Below is a small trained network, with its code and all its weights. Each question gives an input and a class and asks what happens when units are switched off, that is, made to give their printed mean instead of their output.

import numpy as np


def w(rows, s, z=0):
    codes = np.array(rows[::2]) - 128.0
    scale = np.full(codes.shape[1], s)
    scale[-1] = z or s
    return codes * scale


def norm(h):
    return h / np.sqrt((h * h).mean(-1, keepdims=True) + 1e-5)


def f(y):
    return y / 2 * (1 + np.tanh(0.7978845608 * (y + 0.044715 * y**3)))


def log_softmax(a):
    a = a - a.max(-1, keepdims=True)
    return a - np.log(np.exp(a).sum(-1, keepdims=True))


def net(x, mask):
    res = np.array(x, float).reshape(1, 5) / 4 @ E
    u = 0
    for l in range(2):
        y = f(norm(res) @ A[l][:, :-1].T + A[l][:, -1])
        res = res + np.where(mask[u : u + 11], y, B[l][:, -1]) @ B[l][:, :-1]
        u += 11
    return log_softmax(norm(res)[-1] @ U[:, :-1].T + U[:, -1])


A, B = {}, {}
E = w([
[154,160,64,125,173,83,121,131,156],'x0',
[69,146,99,90,190,160,90,102,89],'x1',
[193,56,161,136,166,121,138,96,113],'x2',
[138,95,2,177,48,122,94,114,100],'x3',
[113,54,133,59,122,130,116,106,205],'x4',
],0.0079)
A[0] = w([
[95,201,147,116,122,59,55,90,41,187],'0.n0',
[172,88,43,188,107,128,108,87,134,251],'0.n1',
[157,91,131,127,216,62,60,90,168,110],'0.n2',
[182,142,132,254,43,53,176,94,126,107],'0.n3',
[174,125,168,117,122,120,152,107,99,184],'0.n4',
[84,57,136,138,27,165,109,175,112,201],'0.n5',
[151,120,107,56,159,102,98,175,187,149],'0.n6',
[197,144,147,172,208,88,183,145,111,107],'0.n7',
[122,232,43,85,183,155,66,180,75,80],'0.n8',
[69,103,108,99,119,214,145,131,145,42],'0.n9',
[85,89,118,122,213,129,32,135,209,222],'0.n10',
],0.008,0.0015)
B[0] = w([
[60,97,63,114,130,119,131,88,224,194],'0.n0',
[88,137,171,78,201,196,189,130,155,228],'0.n1',
[2,57,136,11,34,42,114,105,128,191],'0.n2',
[153,190,134,51,107,182,165,128,121,254],'0.n3',
[192,96,111,92,140,214,116,94,171,177],'0.n4',
[23,83,175,207,51,205,218,130,39,210],'0.n5',
[120,17,227,150,49,37,89,175,43,177],'0.n6',
[64,189,88,99,133,213,181,198,136,236],'0.n7',
[111,108,120,190,197,124,128,63,162,235],'0.n8',
[143,187,177,171,40,152,200,146,126,149],'0.n9',
[161,49,180,137,113,40,112,150,161,197],'0.n10',
],0.0054,0.0056)
A[1] = w([
[133,203,49,117,65,120,140,201,135,180],'1.n0',
[101,120,45,164,211,109,86,40,114,165],'1.n1',
[203,183,167,181,188,156,103,149,134,138],'1.n2',
[86,14,120,54,81,88,93,61,76,127],'1.n3',
[212,149,227,132,120,123,143,140,136,160],'1.n4',
[56,134,118,173,191,90,129,121,152,127],'1.n5',
[136,222,56,156,163,187,116,89,153,166],'1.n6',
[149,115,214,133,119,172,190,175,179,216],'1.n7',
[110,131,115,115,16,201,136,41,73,114],'1.n8',
[159,102,176,89,184,170,145,72,172,180],'1.n9',
[108,118,115,2,94,181,239,27,156,252],'1.n10',
],0.0073,0.0027)
B[1] = w([
[182,56,191,99,204,165,133,117,113,162],'1.n0',
[157,156,223,254,134,140,78,159,238,172],'1.n1',
[194,136,56,96,155,75,131,136,184,143],'1.n2',
[188,190,172,99,154,46,186,88,176,185],'1.n3',
[172,148,56,131,239,152,135,150,122,170],'1.n4',
[88,136,124,216,146,100,44,91,161,160],'1.n5',
[160,107,231,89,135,46,85,88,170,186],'1.n6',
[137,157,33,134,125,154,68,69,98,227],'1.n7',
[125,144,77,214,11,135,108,214,117,183],'1.n8',
[111,152,178,207,55,151,126,191,167,180],'1.n9',
[126,117,78,134,126,193,105,194,69,255],'1.n10',
],0.007,0.0098)
U = w([
[101,133,174,172,172,101,76,110,206,178],'0',
[65,168,107,143,148,115,120,138,85,78],'1',
[115,108,37,101,133,89,141,22,69,2],'2',
[107,30,161,61,93,4,175,126,137,132],'3',
[115,98,93,148,39,230,174,202,70,161],'4',
[224,143,115,61,190,182,169,169,120,122],'5',
],0.012,0.0084)

Each question gives the input, the list of numbers given to net, and the class t.
The units are the neurons (one row each of A and B). Each row of codes is followed by its name. A weight is (code - 128) times the scale printed after its matrix; where a second scale follows, it is the last column's (A, B and U).
mask holds one flag per neuron, layer by layer. A switched-off neuron (its flag False) gives its mean, the last column of its row in B, instead of its output. The means were averaged over made-up inputs and are rounded, as every weight is.
A unit's drop is (log p(t) with every unit on - log p(t) with that unit switched off) / (log p(t) with every unit on - log p(t) with every unit switched off).
The circuit of an input: a set's keep is (log p(t) with only the set's units on - log p(t) with every unit switched off) / (log p(t) with every unit on - log p(t) with every unit switched off). Starting from the 12 units with the biggest drops (on a tie, the unit counted first), units are removed one at a time, each time the one whose removal leaves the highest keep (on an exact tie, the one counted first), for as long as the keep stays at least 0.8.
circuit, biggest first: the units of the circuit, biggest drop first
k most important neurons: the k neurons with the biggest drops, biggest first
k most important neurons of layer l: the k neurons of layer l with the biggest drops, biggest first
drop of u: that unit's drop, to one decimal
input [-3,7,-3,-1,2], class 0: most important neuron	0.n8
input [-4,-2,4,-4,-3], class 5: 2 most important neurons	0.n5, 0.n2
input [-7,2,2,-5,-7], class 5: circuit, biggest first	0.n2, 0.n5, 1.n2
input [7,-4,1,8,-1], class 5: 3 most important neurons	1.n0, 1.n6, 0.n5
input [-2,3,3,-7,-3], class 4: 3 most important neurons of layer 1	1.n9, 1.n3, 1.n6
input [0,3,8,-2,-4], class 4: 2 most important neurons of layer 0	0.n7, 0.n2
input [-8,4,-2,-3,-8], class 0: 2 most important neurons	0.n3, 0.n0
input [8,-6,-6,2,3], class 3: 3 most important neurons of layer 0	0.n6, 0.n7, 0.n4
input [-7,-4,7,0,8], class 4: 3 most important neurons	0.n5, 1.n6, 1.n10
input [3,-8,2,0,4], class 4: 2 most important neurons of layer 1	1.n10, 1.n6
input [0,-8,4,-8,4], class 5: 2 most important neurons	1.n4, 1.n8
input [-4,-1,-7,-4,-3], class 1: 2 most important neurons	1.n1, 0.n3
input [-8,-4,-1,-8,6], class 4: 2 most important neurons of layer 1	1.n9, 1.n6
input [3,5,4,8,0], class 0: most important neuron	1.n1
input [-2,-4,-4,-6,1], class 5: 2 most important neurons of layer 1	1.n4, 1.n8
input [-1,4,8,4,-8], class 0: 2 most important neurons of layer 0	0.n5, 0.n0
input [-4,-2,-8,-6,-7], class 0: 2 most important neurons of layer 1	1.n10, 1.n6
input [0,2,8,0,5], class 3: drop of 0.n2	0.1
input [3,7,-4,-8,8], class 3: drop of 0.n10	0.1
input [0,2,6,-4,4], class 3: drop of 0.n2	0.2
input [4,5,-4,0,7], class 3: most important neuron	0.n6
